Here is a tiny trained network, its code and every weight. The questions are about switching its units off for an input and a class, where a switched-off unit gives its printed mean instead of its output.

import numpy as np


def w(rows, s, z=0):
    codes = np.array(rows[::2]) - 128.0
    scale = np.full(codes.shape[1], s)
    scale[-1] = z or s
    return codes * scale


def norm(h):
    return h / np.sqrt((h * h).mean(-1, keepdims=True) + 1e-5)


def f(y):
    return np.maximum(y, 0)


def log_softmax(a):
    a = a - a.max(-1, keepdims=True)
    return a - np.log(np.exp(a).sum(-1, keepdims=True))


def net(x, mask):
    res = np.array(x, float).reshape(1, 2) / 4 @ E
    u = 0
    for l in range(2):
        y = f(norm(res) @ A[l][:, :-1].T + A[l][:, -1])
        res = res + np.where(mask[u : u + 14], y, B[l][:, -1]) @ B[l][:, :-1]
        u += 14
    return log_softmax(norm(res)[-1] @ U[:, :-1].T + U[:, -1])


A, B = {}, {}
E = w([
[196,255,131,125,97],'x0',
[164,79,241,110,112],'x1',
],0.0076)
A[0] = w([
[73,131,96,115,202,116],'0.n0',
[127,80,131,172,171,157],'0.n1',
[70,151,102,72,218,161],'0.n2',
[131,36,30,99,214,96],'0.n3',
[176,140,133,187,131,171],'0.n4',
[161,116,121,110,150,78],'0.n5',
[91,118,202,84,65,104],'0.n6',
[117,48,133,162,166,3],'0.n7',
[158,19,87,40,178,79],'0.n8',
[116,254,138,169,59,173],'0.n9',
[139,72,188,85,117,146],'0.n10',
[71,128,186,107,113,109],'0.n11',
[124,139,139,153,166,99],'0.n12',
[62,167,148,146,96,124],'0.n13',
],0.0065,0.0046)
B[0] = w([
[227,124,81,87,163,188],'0.n0',
[135,246,253,131,28,207],'0.n1',
[254,54,85,115,166,201],'0.n2',
[74,178,233,123,111,236],'0.n3',
[19,70,160,86,107,179],'0.n4',
[148,159,142,143,158,128],'0.n5',
[187,154,4,139,191,194],'0.n6',
[49,166,226,183,101,165],'0.n7',
[54,243,213,237,111,208],'0.n8',
[7,10,171,50,41,254],'0.n9',
[133,148,4,122,231,237],'0.n10',
[174,162,55,65,216,166],'0.n11',
[235,132,172,147,145,128],'0.n12',
[188,104,113,127,117,140],'0.n13',
],0.0039,0.0046)
A[1] = w([
[163,255,129,126,109,126],'1.n0',
[66,57,135,131,68,155],'1.n1',
[234,100,173,158,147,59],'1.n2',
[140,130,139,161,37,107],'1.n3',
[193,164,130,73,114,135],'1.n4',
[106,150,83,117,80,132],'1.n5',
[204,108,187,102,164,2],'1.n6',
[156,114,197,99,121,133],'1.n7',
[176,198,161,102,64,55],'1.n8',
[172,78,187,167,135,154],'1.n9',
[121,79,91,68,101,111],'1.n10',
[174,209,184,157,139,69],'1.n11',
[132,31,164,74,86,90],'1.n12',
[109,151,46,200,123,78],'1.n13',
],0.0099,0.0059)
B[1] = w([
[136,77,153,196,221,199],'1.n0',
[132,171,182,165,131,253],'1.n1',
[144,97,49,96,92,178],'1.n2',
[85,112,105,148,186,169],'1.n3',
[91,142,165,160,148,205],'1.n4',
[153,92,157,86,112,197],'1.n5',
[141,118,80,100,52,177],'1.n6',
[124,141,85,95,87,240],'1.n7',
[25,119,199,136,77,190],'1.n8',
[111,172,92,84,49,233],'1.n9',
[149,132,102,155,159,179],'1.n10',
[225,91,38,167,255,168],'1.n11',
[191,131,58,158,203,220],'1.n12',
[194,120,145,69,47,184],'1.n13',
],0.0085,0.005)
U = w([
[20,141,229,145,101,251],'0',
[152,109,63,39,44,118],'1',
[180,150,109,176,255,24],'2',
],0.019,0.0028)

Each question gives the input, the list of numbers given to net, and the class t.
The units are the neurons (one row each of A and B). Each row of codes is followed by its name. A weight is (code - 128) times the scale printed after its matrix; where a second scale follows, it is the last column's (A, B and U).
mask holds one flag per neuron, layer by layer. A switched-off neuron (its flag False) gives its mean, the last column of its row in B, instead of its output. The means were averaged over made-up inputs and are rounded, as every weight is.
A unit's drop is (log p(t) with every unit on - log p(t) with that unit switched off) / (log p(t) with every unit on - log p(t) with every unit switched off).
The circuit of an input: a set's keep is (log p(t) with only the set's units on - log p(t) with every unit switched off) / (log p(t) with every unit on - log p(t) with every unit switched off). Starting from the 12 units with the biggest drops (on a tie, the unit counted first), units are removed one at a time, each time the one whose removal leaves the highest keep (on an exact tie, the one counted first), for as long as the keep stays at least 0.8.
units of the circuit, in order: the units of the circuit, biggest drop first
most important unit: the unit with the biggest drop
k most important neurons: the k neurons with the biggest drops, biggest first
k most important neurons of layer l: the k neurons of layer l with the biggest drops, biggest first
drop when u is switched off: that unit's drop, to one decimal
input [-3,2], class 2: 4 most important neurons : [0.n9, 0.n8, 1.n11, 0.n1]
input [-3,-2], class 2: 4 most important neurons of layer 0 : [0.n9, 0.n8, 0.n1, 0.n0]
input [2,3], class 2: most important unit : 0.n1
input [3,2], class 2: 2 most important neurons : [1.n12, 0.n1]
input [6,4], class 0: 2 most important neurons : [1.n8, 0.n9]
input [2,-1], class 2: 3 most important neurons : [1.n12, 0.n9, 0.n8]
input [8,0], class 0: 2 most important neurons : [0.n9, 1.n8]
input [-7,-7], class 0: 3 most important neurons of layer 1 : [1.n12, 1.n1, 1.n7]
input [-5,6], class 1: 2 most important neurons : [0.n9, 1.n9]
input [1,-3], class 2: 2 most important neurons of layer 0 : [0.n9, 0.n10]
input [4,1], class 0: 2 most important neurons : [0.n2, 0.n10]
input [2,-3], class 2: 2 most important neurons : [0.n9, 0.n10]
input [7,2], class 0: 2 most important neurons : [0.n9, 1.n8]
input [4,3], class 0: units of the circuit, in order : [1.n8]
input [7,1], class 0: drop when 0.n9 is switched off : 0.6
input [6,0], class 0: drop when 0.n9 is switched off : 0.4
input [6,-3], class 0: drop when 0.n9 is switched off : 0.6
input [6,-2], class 0: drop when 0.n9 is switched off : 0.5
